Here is a tiny trained network, its code and every weight. The questions are about switching its units off for an input and a class, where a switched-off unit gives its printed mean instead of its output.

import numpy as np


def w(rows, s, z=0):
    codes = np.array(rows[::2]) - 128.0
    scale = np.full(codes.shape[1], s)
    scale[-1] = z or s
    return codes * scale


def f(y):
    return y / 2 * (1 + np.tanh(0.7978845608 * (y + 0.044715 * y**3)))


def log_softmax(a):
    a = a - a.max(-1, keepdims=True)
    return a - np.log(np.exp(a).sum(-1, keepdims=True))


def net(x, mask):
    res = np.array(x, float).reshape(1, 6) / 4 @ E
    y = f(res @ A[0][:, :-1].T + A[0][:, -1])
    res = res + np.where(mask, y, B[0][:, -1]) @ B[0][:, :-1]
    return log_softmax(res[-1] @ U[:, :-1].T + U[:, -1])


A, B = {}, {}
E = w([
[128,126,130],'x0',
[41,147,99],'x1',
[177,249,131],'x2',
[137,151,115],'x3',
[189,117,65],'x4',
[123,119,135],'x5',
],0.012)
A[0] = w([
[116,153,57,176],'n0',
[94,151,225,255],'n1',
[70,104,117,116],'n2',
[108,226,100,162],'n3',
[67,133,208,209],'n4',
[87,163,142,104],'n5',
[126,168,72,187],'n6',
[93,106,129,123],'n7',
[157,113,116,96],'n8',
[97,205,127,187],'n9',
[149,102,169,212],'n10',
[119,29,152,190],'n11',
[152,134,206,168],'n12',
[184,71,89,117],'n13',
[190,142,140,114],'n14',
[52,84,176,141],'n15',
[110,103,98,92],'n16',
[66,136,120,144],'n17',
[248,142,187,122],'n18',
[62,179,218,157],'n19',
[130,182,160,173],'n20',
[97,107,108,94],'n21',
[184,61,146,155],'n22',
[60,132,149,122],'n23',
[168,72,186,159],'n24',
[69,139,36,211],'n25',
[172,140,108,153],'n26',
[104,107,112,106],'n27',
],0.014,0.0071)
B[0] = w([
[133,80,167,170],'n0',
[106,148,218,232],'n1',
[115,74,105,174],'n2',
[123,121,162,214],'n3',
[105,108,219,222],'n4',
[22,165,148,150],'n5',
[161,89,181,178],'n6',
[107,97,130,157],'n7',
[133,177,11,134],'n8',
[130,104,208,202],'n9',
[255,130,230,186],'n10',
[172,112,156,247],'n11',
[161,248,199,180],'n12',
[144,105,76,181],'n13',
[111,205,99,171],'n14',
[146,77,145,219],'n15',
[68,69,40,142],'n16',
[46,131,180,171],'n17',
[173,179,77,229],'n18',
[84,163,153,211],'n19',
[77,176,200,187],'n20',
[49,79,81,146],'n21',
[219,127,96,199],'n22',
[42,123,156,174],'n23',
[161,122,190,195],'n24',
[149,1,193,206],'n25',
[163,143,118,167],'n26',
[130,69,42,144],'n27',
],0.0068,0.012)
U = w([
[138,115,186,255],'0',
[176,93,70,47],'1',
[19,96,133,65],'2',
[66,47,40,101],'3',
[92,247,154,31],'4',
[122,247,65,140],'5',
[20,189,154,93],'6',
],0.011,0.006)

Each question gives the input, the list of numbers given to net, and the class t.
The units are the neurons (one row each of A and B). Each row of codes is followed by its name. A weight is (code - 128) times the scale printed after its matrix; where a second scale follows, it is the last column's (A, B and U).
mask holds one flag per neuron, in row order. A switched-off neuron (its flag False) gives its mean, the last column of its row in B, instead of its output. The means were averaged over made-up inputs and are rounded, as every weight is.
A unit's drop is (log p(t) with every unit on - log p(t) with that unit switched off) / (log p(t) with every unit on - log p(t) with every unit switched off).
The circuit of an input: a set's keep is (log p(t) with only the set's units on - log p(t) with every unit switched off) / (log p(t) with every unit on - log p(t) with every unit switched off). Starting from the 12 units with the biggest drops (on a tie, the unit counted first), units are removed one at a time, each time the one whose removal leaves the highest keep (on an exact tie, the one counted first), for as long as the keep stays at least 0.8.
units of the circuit, in order: the units of the circuit, biggest drop first
top k neurons: the k neurons with the biggest drops, biggest first
drop of u: that unit's drop, to one decimal
input [-8,2,-7,-8,-3,-8], class 2: units of the circuit, in order => (n23, n21)
input [7,7,6,4,1,-7], class 0: units of the circuit, in order => (n25)
input [6,1,8,-8,-6,2], class 6: units of the circuit, in order => (n5, n19)
input [-2,1,-2,4,-6,6], class 2: units of the circuit, in order => (n18, n23, n22)
input [-4,5,-4,2,0,-3], class 2: top 2 neurons => (n17, n22)
input [5,-6,1,-6,-4,8], class 4: top 2 neurons => (n12, n25)
input [0,-6,3,8,0,-5], class 4: drop of n1 => -0.3
input [-2,2,-4,-2,-1,5], class 2: drop of n20 => -0.1
input [2,-3,2,-6,-7,8], class 4: drop of n19 => 0.2
input [8,-7,-5,-7,1,-2], class 1: drop of n4 => 0.1
